Here is a tiny trained network, its code and every weight. The questions are about switching its units off for an input and a target symbol, where a switched-off unit gives its printed mean instead of its output.

import numpy as np


def w(rows, s, z=0):
    codes = np.array(rows[::2]) - 128.0
    scale = np.full(codes.shape[1], s)
    scale[-1] = z or s
    return codes * scale


def norm(h):
    return h / np.sqrt((h * h).mean(-1, keepdims=True) + 1e-5)


def f(y):
    return y / 2 * (1 + np.tanh(0.7978845608 * (y + 0.044715 * y**3)))


def softmax(a):
    e = np.exp(a - a.max(-1, keepdims=True))
    return e / e.sum(-1, keepdims=True)


def log_softmax(a):
    a = a - a.max(-1, keepdims=True)
    return a - np.log(np.exp(a).sum(-1, keepdims=True))


def net(x, mask):
    ids = ['ΞΣΦαηθμπτω'.index(c) for c in x.split()]
    T = len(ids)
    res = E[ids] + P[:T]
    r = norm(res)
    for j in range(3):
        rows = slice(4 * j, 4 * j + 4)
        q, k, v = (r @ M[0][rows].T for M in (Q, K, V))
        z = softmax(np.where(np.tri(T) > 0, q @ k.T / 4**0.5, -1e9)) @ v
        o = O[0][rows]
        res = res + np.where(mask[j], z, o[:, -1]) @ o[:, :-1]
    y = f(norm(res) @ A[0][:, :-1].T + A[0][:, -1])
    res = res + np.where(mask[3:19], y, B[0][:, -1]) @ B[0][:, :-1]
    return log_softmax(norm(res)[-1] @ U[:, :-1].T + U[:, -1])


Q, K, V, O, A, B = {}, {}, {}, {}, {}, {}
E = w([
[112,158,126,152],'Ξ',
[137,205,127,172],'Σ',
[95,164,144,66],'Φ',
[130,205,123,28],'α',
[119,255,155,136],'η',
[188,189,109,172],'θ',
[119,120,117,144],'μ',
[171,117,98,21],'π',
[203,228,127,48],'τ',
[237,110,74,100],'ω',
],0.0052)
P = w([
[105,78,144,146],'0',
[76,132,62,155],'1',
[227,238,172,9],'2',
[118,79,139,42],'3',
[134,95,183,147],'4',
[206,254,130,78],'5',
[114,81,136,64],'6',
[80,126,62,152],'7',
[215,242,178,60],'8',
],0.0072)
Q[0] = w([
[72,76,84,133],'head 0',
[134,118,126,58],'head 0',
[31,100,65,130],'head 0',
[155,119,23,133],'head 0',
[131,138,160,166],'head 1',
[131,131,128,133],'head 1',
[130,164,133,128],'head 1',
[136,140,117,97],'head 1',
[112,165,32,152],'head 2',
[166,94,189,101],'head 2',
[138,167,2,73],'head 2',
[210,117,183,154],'head 2',
],0.012)
K[0] = w([
[72,85,105,135],'head 0',
[155,102,121,78],'head 0',
[40,103,88,122],'head 0',
[128,106,46,148],'head 0',
[128,92,157,101],'head 1',
[109,129,138,132],'head 1',
[92,122,124,124],'head 1',
[112,138,93,138],'head 1',
[148,95,188,159],'head 2',
[132,156,51,98],'head 2',
[216,98,209,100],'head 2',
[132,98,9,146],'head 2',
],0.013)
V[0] = w([
[159,180,120,153],'head 0',
[75,57,199,148],'head 0',
[61,182,190,161],'head 0',
[34,136,85,56],'head 0',
[126,127,158,150],'head 1',
[117,208,115,113],'head 1',
[191,121,236,155],'head 1',
[118,133,14,169],'head 1',
[31,84,241,77],'head 2',
[149,227,176,180],'head 2',
[78,253,100,38],'head 2',
[10,168,171,191],'head 2',
],0.0057)
O[0] = w([
[129,141,183,72,156],'head 0',
[132,101,30,121,16],'head 0',
[211,117,109,78,105],'head 0',
[196,128,137,215,187],'head 0',
[127,117,92,106,101],'head 1',
[180,193,154,163,186],'head 1',
[146,150,110,29,51],'head 1',
[80,121,97,170,135],'head 1',
[51,123,169,3,175],'head 2',
[46,75,143,223,111],'head 2',
[18,140,10,141,255],'head 2',
[63,161,226,161,54],'head 2',
],0.0055,0.0028)
A[0] = w([
[157,119,156,58,62],'neuron 0',
[224,116,112,159,2],'neuron 1',
[139,71,246,92,99],'neuron 2',
[162,27,137,137,137],'neuron 3',
[141,106,126,113,124],'neuron 4',
[159,169,201,224,147],'neuron 5',
[187,135,91,195,127],'neuron 6',
[162,1,107,106,27],'neuron 7',
[110,190,121,160,98],'neuron 8',
[100,17,105,121,13],'neuron 9',
[76,93,183,86,75],'neuron 10',
[184,124,178,36,83],'neuron 11',
[150,88,81,100,4],'neuron 12',
[222,155,146,174,83],'neuron 13',
[132,152,115,66,70],'neuron 14',
[88,132,112,33,101],'neuron 15',
],0.01,0.0046)
B[0] = w([
[127,67,75,154,160],'neuron 0',
[101,239,122,106,130],'neuron 1',
[129,155,1,99,164],'neuron 2',
[93,177,205,183,135],'neuron 3',
[130,151,119,149,122],'neuron 4',
[176,59,184,81,236],'neuron 5',
[122,167,139,192,174],'neuron 6',
[99,140,236,171,143],'neuron 7',
[92,55,119,141,184],'neuron 8',
[132,21,170,130,128],'neuron 9',
[106,200,178,177,145],'neuron 10',
[81,31,85,195,242],'neuron 11',
[169,162,145,165,119],'neuron 12',
[166,250,117,110,194],'neuron 13',
[178,110,159,152,196],'neuron 14',
[195,167,193,123,251],'neuron 15',
],0.0073,0.0032)
U = w([
[99,104,56,195,252],'Ξ',
[204,210,16,165,98],'Σ',
[49,72,168,177,203],'Φ',
[34,154,59,45,152],'α',
[24,221,202,103,65],'η',
[223,54,45,85,118],'θ',
[191,153,209,233,70],'μ',
[158,33,214,170,116],'π',
[102,45,161,2,131],'τ',
[167,215,108,105,117],'ω',
],0.0093,0.0035)

Each question gives the input, a string of symbols that net reads in full, and the target symbol t.
The units are the heads (4 rows each of Q, K, V and O) and the neurons (one row each of A and B). Each row of codes is followed by its name. A weight is (code - 128) times the scale printed after its matrix; where a second scale follows, it is the last column's (O, A, B and U).
mask holds one flag per unit, heads first, then neurons. A switched-off unit (its flag False) gives its mean, the last column of its rows in O or B, instead of its output. The means were averaged over made-up inputs and are rounded, as every weight is.
A unit's drop is (log p(t) with every unit on - log p(t) with that unit switched off) / (log p(t) with every unit on - log p(t) with every unit switched off).
The circuit of an input: a set's keep is (log p(t) with only the set's units on - log p(t) with every unit switched off) / (log p(t) with every unit on - log p(t) with every unit switched off). Starting from the 12 units with the biggest drops (on a tie, the unit counted first), units are removed one at a time, each time the one whose removal leaves the highest keep (on an exact tie, the one counted first), for as long as the keep stays at least 0.8.
circuit, biggest first: the units of the circuit, biggest drop first
most important unit: the unit with the biggest drop
top k neurons: the k neurons with the biggest drops, biggest first
heads that matter: for each layer, one digit per head in row order, 1 if its drop is at least 0.15 and else 0, layers parted by /
input Σ Φ α ω Σ Ξ Σ τ, target π: most important unit => head 2
input μ Φ μ τ Φ Σ ω Φ, target η: circuit, biggest first => (head 2; neuron 10)
input Σ ω θ α Ξ Ξ Σ τ, target τ: circuit, biggest first => (neuron 5; head 2; neuron 2)
input π θ Φ, target θ: circuit, biggest first => (neuron 11; neuron 0)
input π π μ θ μ Φ Φ θ, target θ: circuit, biggest first => (head 2; neuron 2; neuron 5)
input Σ Ξ μ μ, target Φ: heads that matter => 101
input τ ω Φ, target Σ: heads that matter => 001
input Ξ π θ ω ω, target Σ: heads that matter => 001
input Ξ Φ Σ θ Σ Φ η η π, target θ: heads that matter => 100
input π Φ α Σ α Ξ Ξ ω, target α: heads that matter => 001
input Ξ μ τ Φ Ξ, target θ: heads that matter => 111
input μ Φ θ Σ τ, target η: heads that matter => 101
input θ η Ξ τ θ, target Φ: circuit, biggest first => (head 2; head 0)
input Φ Φ π μ ω τ Ξ, target Ξ: circuit, biggest first => (head 0)
input Φ Ξ π Ξ π α μ Φ, target Σ: circuit, biggest first => (head 0; head 2; neuron 5)
input μ Φ π Φ Φ, target η: circuit, biggest first => (head 2; neuron 11)
input η Ξ η π Σ Φ π η, target π: circuit, biggest first => (head 2; neuron 5)
input Φ ω θ Σ Φ π Σ η, target η: heads that matter => 001
input ω Ξ π, target Σ: heads that matter => 011
input τ Σ Φ ω θ π ω ω π, target Σ: top 2 neurons => (neuron 5; neuron 13)
input π τ Ξ π μ, target Ξ: circuit, biggest first => (head 2)
input Ξ α η Ξ θ Σ η θ, target μ: top 2 neurons => (neuron 5; neuron 6)
input ω η θ τ ω, target Φ: circuit, biggest first => (head 0; head 2)
input τ Ξ α Φ Φ, target τ: heads that matter => 011
input ω Φ π τ η μ π η, target Φ: heads that matter => 001
input Φ Σ Ξ μ, target Φ: circuit, biggest first => (neuron 7; neuron 5)
